Here is a tiny trained network, its code and every weight. The questions are about switching its units off for an input and a target symbol, where a switched-off unit gives its printed mean instead of its output.

import numpy as np


def w(rows, s, z=0):
    codes = np.array(rows[::2]) - 128.0
    scale = np.full(codes.shape[1], s)
    scale[-1] = z or s
    return codes * scale


def f(y):
    return np.maximum(y, 0)


def softmax(a):
    e = np.exp(a - a.max(-1, keepdims=True))
    return e / e.sum(-1, keepdims=True)


def log_softmax(a):
    a = a - a.max(-1, keepdims=True)
    return a - np.log(np.exp(a).sum(-1, keepdims=True))


def net(x, mask):
    ids = ['ΓΣΨαβδεζηλπφ'.index(c) for c in x.split()]
    T = len(ids)
    res = E[ids] + P[:T]
    u = 0
    for l in range(3):
        r = res
        for j in range(3):
            rows = slice(3 * j, 3 * j + 3)
            q, k, v = (r @ M[l][rows].T for M in (Q, K, V))
            z = softmax(np.where(np.tri(T) > 0, q @ k.T / 3**0.5, -1e9)) @ v
            o = O[l][rows]
            res = res + np.where(mask[u + j], z, o[:, -1]) @ o[:, :-1]
        u += 3
        y = f(res @ A[l][:, :-1].T + A[l][:, -1])
        res = res + np.where(mask[u : u + 8], y, B[l][:, -1]) @ B[l][:, :-1]
        u += 8
    return log_softmax(res[-1] @ U[:, :-1].T + U[:, -1])


Q, K, V, O, A, B = {}, {}, {}, {}, {}, {}
E = w([
[152,162,55],'Γ',
[110,143,178],'Σ',
[151,120,190],'Ψ',
[23,137,144],'α',
[121,154,133],'β',
[72,54,99],'δ',
[182,90,154],'ε',
[147,149,158],'ζ',
[26,131,133],'η',
[81,3,24],'λ',
[129,146,138],'π',
[132,143,143],'φ',
],0.023)
P = w([
[36,211,195],'0',
[76,112,2],'1',
[91,100,36],'2',
[89,101,35],'3',
[89,90,42],'4',
[94,93,48],'5',
[88,88,43],'6',
[87,83,45],'7',
[87,84,54],'8',
[88,76,47],'9',
[63,78,56],'10',
[71,76,71],'11',
[74,71,73],'12',
[102,69,93],'13',
],0.0062)
Q[0] = w([
[155,82,98],'L0H0',
[136,62,222],'L0H0',
[135,32,46],'L0H0',
[119,188,99],'L0H1',
[167,189,154],'L0H1',
[132,64,10],'L0H1',
[168,251,149],'L0H2',
[164,142,38],'L0H2',
[103,44,112],'L0H2',
],0.013)
K[0] = w([
[170,105,144],'L0H0',
[198,180,79],'L0H0',
[183,111,160],'L0H0',
[190,72,110],'L0H1',
[72,84,87],'L0H1',
[209,177,114],'L0H1',
[198,227,139],'L0H2',
[10,193,93],'L0H2',
[75,18,101],'L0H2',
],0.011)
V[0] = w([
[182,212,84],'L0H0',
[158,145,149],'L0H0',
[138,129,128],'L0H0',
[76,1,91],'L0H1',
[202,151,141],'L0H1',
[110,62,101],'L0H1',
[101,132,138],'L0H2',
[132,141,123],'L0H2',
[45,75,94],'L0H2',
],0.0065)
O[0] = w([
[121,149,66,140],'L0H0',
[147,143,126,101],'L0H0',
[119,137,119,125],'L0H0',
[4,161,79,145],'L0H1',
[181,102,240,103],'L0H1',
[62,113,94,147],'L0H1',
[162,141,144,133],'L0H2',
[114,138,108,128],'L0H2',
[177,1,181,255],'L0H2',
],0.0058,0.0037)
A[0] = w([
[103,91,46,180],'L0N0',
[247,104,165,99],'L0N1',
[68,78,166,242],'L0N2',
[47,161,253,137],'L0N3',
[30,222,178,122],'L0N4',
[254,64,175,1],'L0N5',
[234,202,205,15],'L0N6',
[47,167,148,102],'L0N7',
],0.0078,0.0056)
B[0] = w([
[142,117,225,253],'L0N0',
[36,131,83,156],'L0N1',
[100,144,212,236],'L0N2',
[184,163,133,173],'L0N3',
[193,89,95,170],'L0N4',
[57,115,137,157],'L0N5',
[144,254,73,132],'L0N6',
[133,59,178,158],'L0N7',
],0.0088,0.0071)
Q[1] = w([
[85,103,143],'L1H0',
[249,137,173],'L1H0',
[141,172,63],'L1H0',
[96,144,161],'L1H1',
[192,143,108],'L1H1',
[144,115,13],'L1H1',
[252,83,147],'L1H2',
[156,178,207],'L1H2',
[250,123,104],'L1H2',
],0.012)
K[1] = w([
[123,163,87],'L1H0',
[99,122,125],'L1H0',
[161,140,228],'L1H0',
[85,143,141],'L1H1',
[182,158,158],'L1H1',
[227,29,62],'L1H1',
[250,159,117],'L1H2',
[152,118,194],'L1H2',
[149,181,131],'L1H2',
],0.014)
V[1] = w([
[102,163,101],'L1H0',
[225,111,156],'L1H0',
[150,115,111],'L1H0',
[178,156,103],'L1H1',
[78,254,146],'L1H1',
[165,103,131],'L1H1',
[109,134,121],'L1H2',
[246,70,98],'L1H2',
[116,118,158],'L1H2',
],0.0087)
O[1] = w([
[93,133,167,118],'L1H0',
[210,145,173,173],'L1H0',
[134,120,153,127],'L1H0',
[18,210,86,4],'L1H1',
[1,126,133,92],'L1H1',
[122,132,117,127],'L1H1',
[166,126,132,115],'L1H2',
[62,123,181,93],'L1H2',
[166,150,186,213],'L1H2',
],0.0045,0.0031)
A[1] = w([
[117,161,10,246],'L1N0',
[60,178,225,254],'L1N1',
[254,175,103,131],'L1N2',
[44,100,150,30],'L1N3',
[201,210,161,99],'L1N4',
[177,110,195,79],'L1N5',
[130,218,59,130],'L1N6',
[183,158,155,65],'L1N7',
],0.011,0.0067)
B[1] = w([
[108,154,249,189],'L1N0',
[254,138,57,249],'L1N1',
[64,79,187,179],'L1N2',
[138,125,175,153],'L1N3',
[24,163,77,151],'L1N4',
[67,220,162,195],'L1N5',
[9,78,116,160],'L1N6',
[93,187,156,138],'L1N7',
],0.0078,0.011)
Q[2] = w([
[178,65,113],'L2H0',
[76,98,131],'L2H0',
[92,128,81],'L2H0',
[95,52,84],'L2H1',
[147,43,215],'L2H1',
[136,177,186],'L2H1',
[113,52,62],'L2H2',
[150,180,40],'L2H2',
[254,185,83],'L2H2',
],0.018)
K[2] = w([
[67,162,62],'L2H0',
[76,70,161],'L2H0',
[114,113,147],'L2H0',
[73,146,164],'L2H1',
[155,134,221],'L2H1',
[179,68,87],'L2H1',
[164,82,120],'L2H2',
[79,124,31],'L2H2',
[102,181,3],'L2H2',
],0.022)
V[2] = w([
[141,158,108],'L2H0',
[49,139,117],'L2H0',
[118,79,62],'L2H0',
[113,118,122],'L2H1',
[224,45,102],'L2H1',
[108,88,76],'L2H1',
[43,71,30],'L2H2',
[253,103,67],'L2H2',
[152,228,40],'L2H2',
],0.012)
O[2] = w([
[118,132,112,126],'L2H0',
[125,147,106,139],'L2H0',
[138,55,119,78],'L2H0',
[143,148,130,117],'L2H1',
[74,153,130,180],'L2H1',
[133,147,221,77],'L2H1',
[124,5,157,68],'L2H2',
[254,144,124,3],'L2H2',
[129,109,27,40],'L2H2',
],0.011,0.016)
A[2] = w([
[197,74,3,83],'L2N0',
[104,137,73,51],'L2N1',
[75,183,45,63],'L2N2',
[24,167,152,115],'L2N3',
[90,88,244,18],'L2N4',
[252,129,226,66],'L2N5',
[126,252,210,8],'L2N6',
[64,191,205,21],'L2N7',
],0.0061,0.013)
B[2] = w([
[117,56,247,153],'L2N0',
[76,76,68,134],'L2N1',
[138,64,142,160],'L2N2',
[172,142,133,250],'L2N3',
[90,156,2,193],'L2N4',
[90,155,94,152],'L2N5',
[88,14,146,204],'L2N6',
[210,29,72,215],'L2N7',
],0.0081,0.024)
U = w([
[5,214,190,96],'Γ',
[116,175,67,94],'Σ',
[183,60,77,75],'Ψ',
[137,214,157,192],'α',
[143,130,115,133],'β',
[143,164,255,178],'δ',
[223,104,125,185],'ε',
[95,102,83,9],'ζ',
[132,211,171,194],'η',
[140,59,170,93],'λ',
[151,120,106,139],'π',
[152,114,98,144],'φ',
],0.0097,0.016)

Each question gives the input, a string of symbols that net reads in full, and the target symbol t.
The units are the heads (3 rows each of Q, K, V and O) and the neurons (one row each of A and B). Each row of codes is followed by its name. A weight is (code - 128) times the scale printed after its matrix; where a second scale follows, it is the last column's (O, A, B and U).
mask holds one flag per unit, layer by layer, with each layer's heads first. A switched-off unit (its flag False) gives its mean, the last column of its rows in O or B, instead of its output. The means were averaged over made-up inputs and are rounded, as every weight is.
A unit's drop is (log p(t) with every unit on - log p(t) with that unit switched off) / (log p(t) with every unit on - log p(t) with every unit switched off).
unit that matters most: the unit with the biggest drop
k most important neurons: the k neurons with the biggest drops, biggest first
k most important neurons of layer l: the k neurons of layer l with the biggest drops, biggest first
input ε ε ζ β ε Σ λ φ α Γ π, target ε: 4 most important neurons of layer 1 : L1N1, L1N5, L1N0, L1N2
input Γ α η Σ λ Σ Γ ε φ Γ Σ Ψ λ, target λ: 4 most important neurons : L2N7, L2N6, L0N0, L2N4
input Γ ε Σ α Σ Γ φ, target Γ: unit that matters most : L1N0
input Ψ Σ Σ δ Γ Ψ α, target Ψ: 2 most important neurons : L0N6, L1N1
input Γ λ φ Σ ε Γ φ ζ, target Γ: 4 most important neurons : L1N0, L2N7, L1N6, L0N2
input δ λ ζ, target δ: 2 most important neurons of layer 0 : L0N4, L0N7
input Ψ Σ ε, target ε: 3 most important neurons : L0N1, L1N0, L0N0
input Γ π Ψ Γ ζ Γ ε φ ε π, target Γ: 4 most important neurons : L1N6, L1N0, L1N4, L2N7
input ε α ε π Ψ Γ Ψ ε, target α: 3 most important neurons : L2N7, L0N2, L1N1
input δ Γ Σ Ψ Γ ε, target δ: 4 most important neurons : L1N1, L2N4, L0N2, L2N6
input ε Γ Σ β, target ε: 4 most important neurons : L1N0, L1N1, L0N1, L0N6
input Σ ε Γ Σ π φ Γ Ψ, target Σ: 4 most important neurons : L1N4, L1N1, L0N4, L0N3
input π Σ Σ λ δ Σ Γ λ, target λ: 4 most important neurons : L2N7, L0N0, L2N6, L2N4
input Σ δ Γ Γ, target δ: most important neuron : L0N0
input Σ Γ Γ Γ Γ Γ Ψ ε Γ Γ Σ δ, target δ: 2 most important neurons : L1N1, L0N2
input ζ ε Ψ Σ Γ Γ Γ φ β, target ζ: 2 most important neurons : L0N6, L1N4
input Ψ δ Σ, target Ψ: 4 most important neurons of layer 0 : L0N6, L0N1, L0N0, L0N3
input λ Γ Γ Γ Ψ Γ ζ Γ ζ Γ Ψ Ψ Σ, target λ: 3 most important neurons : L2N7, L2N6, L1N2
input Σ Σ Γ ε Γ ε, target ε: 3 most important neurons of layer 0 : L0N1, L0N0, L0N7
input ε Γ ε α π Γ Γ α Γ Γ Γ Γ η, target ε: 2 most important neurons of layer 0 : L0N3, L0N6
input Γ β Γ Γ Γ Σ Ψ Γ Σ Γ Σ Σ ζ φ, target Γ: unit that matters most : L1N6
input Σ η φ β Σ ζ Γ Σ ε Σ Γ π Γ Γ, target η: 2 most important neurons of layer 1 : L1N1, L1N4
input λ φ Σ φ β, target λ: 2 most important neurons of layer 1 : L1N2, L1N1
input η Γ ζ, target η: 3 most important neurons of layer 2 : L2N7, L2N4, L2N6
input α Γ Γ Σ, target α: 2 most important neurons of layer 0 : L0N3, L0N7
input Γ Γ ε Γ Σ Γ Γ Σ Γ π, target Γ: 2 most important neurons of layer 1 : L1N6, L1N0
input Σ Γ β Σ ζ Γ Γ η Γ Σ π ε, target η: unit that matters most : L1H1
